Below is a small trained network, with its code and all its weights. Each question gives an input and a target symbol and asks what happens when units are switched off, that is, made to give their printed mean instead of their output.

import numpy as np


def w(rows, s, z=0):
    codes = np.array(rows[::2]) - 128.0
    scale = np.full(codes.shape[1], s)
    scale[-1] = z or s
    return codes * scale


def f(y):
    return y / 2 * (1 + np.tanh(0.7978845608 * (y + 0.044715 * y**3)))


def softmax(a):
    e = np.exp(a - a.max(-1, keepdims=True))
    return e / e.sum(-1, keepdims=True)


def log_softmax(a):
    a = a - a.max(-1, keepdims=True)
    return a - np.log(np.exp(a).sum(-1, keepdims=True))


def net(x, mask):
    ids = ['ΔΛΣΦβγεζθμπτψω'.index(c) for c in x.split()]
    T = len(ids)
    res = E[ids] + P[:T]
    q, k, v = (res @ M[0].T for M in (Q, K, V))
    z = softmax(np.where(np.tri(T) > 0, q @ k.T / 2**0.5, -1e9)) @ v
    res = res + np.where(mask[0], z, O[0][:, -1]) @ O[0][:, :-1]
    y = f(res @ A[0][:, :-1].T + A[0][:, -1])
    res = res + np.where(mask[1:9], y, B[0][:, -1]) @ B[0][:, :-1]
    return log_softmax(res[-1] @ U[:, :-1].T + U[:, -1])


Q, K, V, O, A, B = {}, {}, {}, {}, {}, {}
E = w([
[239,25,39,88,202],'Δ',
[15,157,117,193,98],'Λ',
[42,122,89,83,138],'Σ',
[160,53,192,148,39],'Φ',
[28,118,147,111,46],'β',
[81,138,85,100,106],'γ',
[90,210,222,167,158],'ε',
[62,85,71,89,78],'ζ',
[80,68,122,97,101],'θ',
[75,169,54,112,88],'μ',
[129,4,88,168,199],'π',
[132,131,88,121,49],'τ',
[139,151,149,41,107],'ψ',
[79,180,58,107,120],'ω',
],0.013)
P = w([
[47,47,62,48,166],'0',
[41,79,78,59,138],'1',
[35,106,95,56,124],'2',
[53,111,110,65,107],'3',
[45,124,120,67,99],'4',
[43,136,134,69,87],'5',
[48,141,150,75,90],'6',
[47,147,164,84,69],'7',
[39,160,178,78,72],'8',
[44,179,187,86,60],'9',
[40,183,203,88,52],'10',
[20,188,216,80,62],'11',
[18,200,225,80,49],'12',
[1,183,236,84,48],'13',
],0.0052)
Q[0] = w([
[252,128,122,188,211],'h1',
[139,138,117,96,123],'h1',
],0.02)
K[0] = w([
[141,62,2,112,137],'h1',
[156,144,137,104,141],'h1',
],0.02)
V[0] = w([
[48,226,49,169,220],'h1',
[32,105,133,254,56],'h1',
],0.0066)
O[0] = w([
[76,255,241,225,234,252],'h1',
[72,107,58,250,120,191],'h1',
],0.0079,0.00035)
A[0] = w([
[102,128,135,104,125,238],'n1',
[136,115,75,108,129,155],'n2',
[122,163,171,182,147,215],'n3',
[130,195,113,216,144,204],'n4',
[141,67,126,146,253,255],'n5',
[115,172,130,138,205,215],'n6',
[109,65,62,208,125,190],'n7',
[65,160,106,166,139,16],'n8',
],0.013,0.0027)
B[0] = w([
[98,135,141,107,115,254],'n1',
[144,80,143,116,76,177],'n2',
[149,84,176,117,128,219],'n3',
[210,66,101,128,103,218],'n4',
[115,103,44,125,222,141],'n5',
[181,135,176,103,183,198],'n6',
[127,173,103,246,142,196],'n7',
[160,202,87,87,128,236],'n8',
],0.011,0.0056)
U = w([
[170,60,47,97,152,79],'Δ',
[228,196,56,164,121,80],'Λ',
[80,208,127,92,254,88],'Σ',
[186,37,112,193,45,109],'Φ',
[50,237,87,196,86,96],'β',
[78,189,213,146,196,154],'γ',
[209,127,144,157,124,102],'ε',
[74,124,177,174,175,162],'ζ',
[69,8,191,201,151,134],'θ',
[195,179,53,105,134,1],'μ',
[89,58,100,163,204,160],'π',
[159,132,107,145,122,90],'τ',
[75,133,154,14,34,183],'ψ',
[191,101,178,150,196,147],'ω',
],0.0065,0.0047)

Each question gives the input, a string of symbols that net reads in full, and the target symbol t.
The units are the heads (2 rows each of Q, K, V and O) and the neurons (one row each of A and B). Each row of codes is followed by its name. A weight is (code - 128) times the scale printed after its matrix; where a second scale follows, it is the last column's (O, A, B and U).
mask holds one flag per unit, heads first, then neurons. A switched-off unit (its flag False) gives its mean, the last column of its rows in O or B, instead of its output. The means were averaged over made-up inputs and are rounded, as every weight is.
A unit's drop is (log p(t) with every unit on - log p(t) with that unit switched off) / (log p(t) with every unit on - log p(t) with every unit switched off).
The circuit of an input: a set's keep is (log p(t) with only the set's units on - log p(t) with every unit switched off) / (log p(t) with every unit on - log p(t) with every unit switched off). Starting from all 9 units, units are removed one at a time, each time the one whose removal leaves the highest keep (on an exact tie, the one counted first), for as long as the keep stays at least 0.8.
units of the circuit, in order: the units of the circuit, biggest drop first
unit that matters most: the unit with the biggest drop
top k neurons: the k neurons with the biggest drops, biggest first
drop of u: that unit's drop, to one decimal
input ψ β ψ Λ τ ψ θ ψ Σ Σ Φ τ, target Φ: top 3 neurons	n2, n7, n8
input ψ Σ ψ ψ θ ψ Σ τ β τ, target β: units of the circuit, in order	h1, n7, n3
input ψ ψ β ψ ψ μ ψ π ψ θ ψ β β ε, target ω: unit that matters most	n4
input ψ γ Σ ψ ψ Σ ψ β ζ, target β: units of the circuit, in order	h1, n7, n4
input θ ψ β ψ ψ ψ ψ ψ ψ Φ θ, target Φ: units of the circuit, in order	h1, n7
input β Σ Λ Σ θ, target Λ: top 3 neurons	n8, n4, n7
input Σ ψ Φ γ, target Φ: units of the circuit, in order	h1, n2, n7
input ψ Λ ψ Σ Σ β ψ ψ ψ ε ζ, target β: units of the circuit, in order	h1, n7, n8
input θ ψ π β θ ψ Σ ψ Σ Σ μ, target ψ: units of the circuit, in order	h1, n7
input Σ Δ π ζ β θ, target β: units of the circuit, in order	h1, n7, n4
input ψ ε ψ ψ θ ψ Φ, target θ: units of the circuit, in order	h1, n8
input θ ψ θ γ Φ β Δ β ψ Λ Σ θ ω, target Λ: units of the circuit, in order	h1, n4, n8
input Φ Λ μ, target Λ: top 3 neurons	n4, n8, n7
input ψ ψ Φ μ, target Φ: top neuron	n2
input θ Φ ψ ψ θ ψ μ γ Σ θ γ θ π, target π: top 2 neurons	n5, n8
input Σ Σ Φ Σ Σ, target Φ: top 2 neurons	n2, n7
input Δ β ε, target ω: top 3 neurons	n4, n6, n3
input Σ θ Φ ψ π Φ ψ ψ Σ ω, target ψ: drop of n2	0.1
input ψ β ζ μ μ, target β: drop of h1	0.6
input θ ψ Δ β ψ Σ ψ θ ψ β ψ β θ, target β: drop of h1	0.8
